Rows with their classes:
[ 18  -2 -10  10   7  -8  -5  41   1   2  -5   3  17  33  18   7 -11 -16
   2  -3   4  12  -4 -17   2  -1  -1  -4 -12   7  -1  16  -1  39   8  -3
  -6 -12  -6 -10  -6  -6  -6] | z690
[ -4   4   7  -2  18   0  -1 -44 -22   0  -6  -8   0   7  -3   9  -2   9
 -22   9  -2   6   5   0  -8  -8   7  -7  -6  -2 -16  15  -1 -10  15   4
  -3   3   4 -30  -2   6   6] | z515
[  5  -9 -11 -20  15   1 -18 -23 -41  11   0  -1   2   8 -18  11 -20  12
 -28   9  17   1 -12 -14 -11 -24   1  -7   5   7 -11  -9  -2  -2  16   9
   3  16   8 -17 -24  16   1] | z515
[  6   9   1  17 -10  -7  -9  35   3  -4  -3   3  28  34  10  21  -7  -8
  14   7  13  10   2 -25   1  11  -3   9 -11  15 -29   9 -11  15   6   7
  -5  -8  -7 -12   1  -6  -6] | z690
[-17   8   2   5  35   6   0 -26 -32  13   1   4  18  -2 -11   6 -18  17
 -17  22  -6   4  -6 -21  -8 -37   8  -9   7   0 -25   5   4  -9  12  -6
   5   8  13 -29  -2   9   5] | z515
[  4  17  -1  22  -2  -3  -3   7  27 -11  -6  12  19  15  15  -8 -19  29
  42   1   1  16   5   9  -7 -15  14  12 -12  12 -26   4   0   3  11  -9
   2   0  12  -6   6  -8 -11] | z756
[ -8 -26  -8 -17 -11  -3  10  -5  -9   4   0 -12 -32   5  38  36 -13 -18
 -46 -27  -8  -1  -2   8   7  14  -3  -6   6  -7  16  12   1   5   6  -5
 -10   7  -4   7  -1   4   3] | Z54
[-11   3   4  -5 -11  -2  -2 -57 -31  12  -2 -15   9  -2 -19  10   9   0
 -50  14   7  -6  -4 -25  -9  -6   0 -11  -8   4 -29  10   1 -16   4  21
   5   2   1 -40 -13  13   8] | z515
[ 10   7  -2  -5  -4 -12  -4  20   4   3   0 -11  16  48  12  18  -7 -14
  -7  11   4   5   1 -27  16   1  -1   6 -14  10  12  17  -9  15   6   1
  -2   2  -5 -11 -13  -2  -6] | z690
[ -4  -1 -10 -26   9   0  -6 -53 -28  12  -9 -12 -11  15 -26  18 -21  17
 -32   1  25  -1  -3  -4  -4 -16   7   1  -5  10 -12 -18  -9  -2  14  23
   2  10   2  -5 -14  20   6] | z515
[  3 -18   1   1  22   4  -2 -29 -48   0   3  -2 -10  -6  -1   5 -12  21
 -30   1  -9   3  -3  -7  -8 -20   6  -5   1  -6 -22  28   0 -12  19   1
   4   9   5 -33  -6   6   1] | z515
[  9 -32  -9  -2 -31  -5   2  22   1  -9  -6   9 -39   2  17  -5  -2 -16
 -16 -19  -8  -1 -13  19   7  12 -11 -10   6 -16  27   4   1   2   2  -6
   4   3  -2   5  -4  17   7] | Z54
[ 16  10 -21  12   0  -9   0  66   7  29  -4  -1  45  30  -1   9  -3  13
  33   4   8  13   4 -25  -7 -20  -7   8 -34   5   0   7  -2  23  -1   0
  38 -12 -16  -9   0  -6  -6] | z690
[ -2   9 -11 -19  27   5  -1 -44 -33  17   1   0   0  -4 -24   9 -17  16
 -27  12  14  -5  -5 -17  -9 -30  11 -13   4   5 -13 -18   4   1  14   6
   3  12  12 -15 -14   4  21] | z515
[  3 -22  -8 -33 -16  -3   2  26   1  -5  -3   2 -18   9  15   3  -5 -14
 -16  -6   3 -11  -6  18   9  21  -9  -3   3   6  18   1  -2   8  -3 -12
  -6   2  -3  24   3   6   0] | Z54
[  1   3   5  -4   3   2  -5 -37 -24   1  -1  -5  -9  19  10   8  -7   6
 -35   6  24   0  -5  -1  -7 -10  -1  -2  -5   1  -2   2  -8  -6  17   0
   1  12  -1 -18  -6   1   3] | z515
[  2   4  -2  10 -14  -5  -5   6  40 -44  -7  -4   1   2   5   3 -14  21
  47  -6 -29  10  16  27  -2  -4   6  10  -9   6 -35 -11   4   2  23  -4
  -6  -1   6  12  -2  -3   0] | z756
